Here is a tiny trained network, its code and every weight. The questions are about switching its units off for an input and a class, where a switched-off unit gives its printed mean instead of its output.

import numpy as np


def w(rows, s, z=0):
    codes = np.array(rows[::2]) - 128.0
    scale = np.full(codes.shape[1], s)
    scale[-1] = z or s
    return codes * scale


def f(y):
    return np.maximum(y, 0)


def log_softmax(a):
    a = a - a.max(-1, keepdims=True)
    return a - np.log(np.exp(a).sum(-1, keepdims=True))


def net(x, mask):
    res = np.array(x, float).reshape(1, 4) / 4 @ E
    y = f(res @ A[0][:, :-1].T + A[0][:, -1])
    res = res + np.where(mask, y, B[0][:, -1]) @ B[0][:, :-1]
    return log_softmax(res[-1] @ U[:, :-1].T + U[:, -1])


A, B = {}, {}
E = w([
[63,124,59,98,63,143,203,245,38],'x0',
[120,64,58,137,124,202,118,108,99],'x1',
[194,188,130,174,177,125,197,128,73],'x2',
[162,111,28,65,131,80,68,138,158],'x3',
],0.012)
A[0] = w([
[69,101,29,71,180,58,102,156,125,183],'n1',
[163,121,155,195,178,189,92,35,166,253],'n2',
[188,191,84,43,166,119,115,149,122,190],'n3',
[70,98,142,96,2,135,123,195,213,206],'n4',
[160,107,88,123,109,84,71,115,228,125],'n5',
[100,49,51,77,100,142,71,69,201,171],'n6',
],0.0092,0.0045)
B[0] = w([
[159,153,55,21,118,206,34,244,179,237],'n1',
[114,45,208,255,153,154,143,92,188,254],'n2',
[192,215,62,131,147,158,153,137,152,194],'n3',
[46,149,138,102,197,74,23,150,47,248],'n4',
[143,125,220,23,86,141,176,65,151,217],'n5',
[167,46,170,44,80,158,75,64,81,252],'n6',
],0.0094,0.013)
U = w([
[9,161,107,112,150,73,72,221,54,145],'0',
[160,130,96,82,133,59,180,72,188,2],'1',
[194,177,32,77,176,157,81,227,174,82],'2',
[101,2,91,82,75,188,80,102,88,111],'3',
[95,203,155,184,80,171,247,215,22,253],'4',
[184,96,78,220,128,144,204,112,104,96],'5',
[193,135,158,52,117,56,97,87,138,55],'6',
[139,142,219,227,203,91,142,61,210,170],'7',
],0.0087,0.0054)

Each question gives the input, the list of numbers given to net, and the class t.
The units are the neurons (one row each of A and B). Each row of codes is followed by its name. A weight is (code - 128) times the scale printed after its matrix; where a second scale follows, it is the last column's (A, B and U).
mask holds one flag per neuron, in row order. A switched-off neuron (its flag False) gives its mean, the last column of its row in B, instead of its output. The means were averaged over made-up inputs and are rounded, as every weight is.
A unit's drop is (log p(t) with every unit on - log p(t) with that unit switched off) / (log p(t) with every unit on - log p(t) with every unit switched off).
The circuit of an input: a set's keep is (log p(t) with only the set's units on - log p(t) with every unit switched off) / (log p(t) with every unit on - log p(t) with every unit switched off). Starting from all 6 units, units are removed one at a time, each time the one whose removal leaves the highest keep (on an exact tie, the one counted first), for as long as the keep stays at least 0.8.
circuit, biggest first: the units of the circuit, biggest drop first
most important unit: the unit with the biggest drop
top k neurons: the k neurons with the biggest drops, biggest first
drop of u: that unit's drop, to one decimal
input [-1,1,3,-1], class 7: most important unit	n1
input [-1,3,-1,-3], class 7: circuit, biggest first	n1, n6
input [2,-5,6,-1], class 4: top 4 neurons	n1, n2, n4, n6
input [5,0,-3,3], class 2: top 2 neurons	n1, n2
input [1,-3,0,1], class 2: top 2 neurons	n2, n4
input [5,-5,0,4], class 2: top 2 neurons	n1, n3
input [0,-3,-3,8], class 2: top 3 neurons	n1, n3, n2
input [1,-1,-7,-2], class 0: top 2 neurons	n4, n2
input [-4,-7,5,8], class 2: top 2 neurons	n3, n6
input [-5,4,0,2], class 7: top 2 neurons	n2, n1
input [0,4,1,8], class 2: top 3 neurons	n1, n3, n2
input [0,7,4,7], class 2: top 2 neurons	n1, n3
input [7,-2,-1,-5], class 0: drop of n6	0.0
input [2,7,3,8], class 2: circuit, biggest first	n1
input [-5,1,7,8], class 7: drop of n5	0.1
input [3,-3,-4,7], class 2: drop of n1	1.9
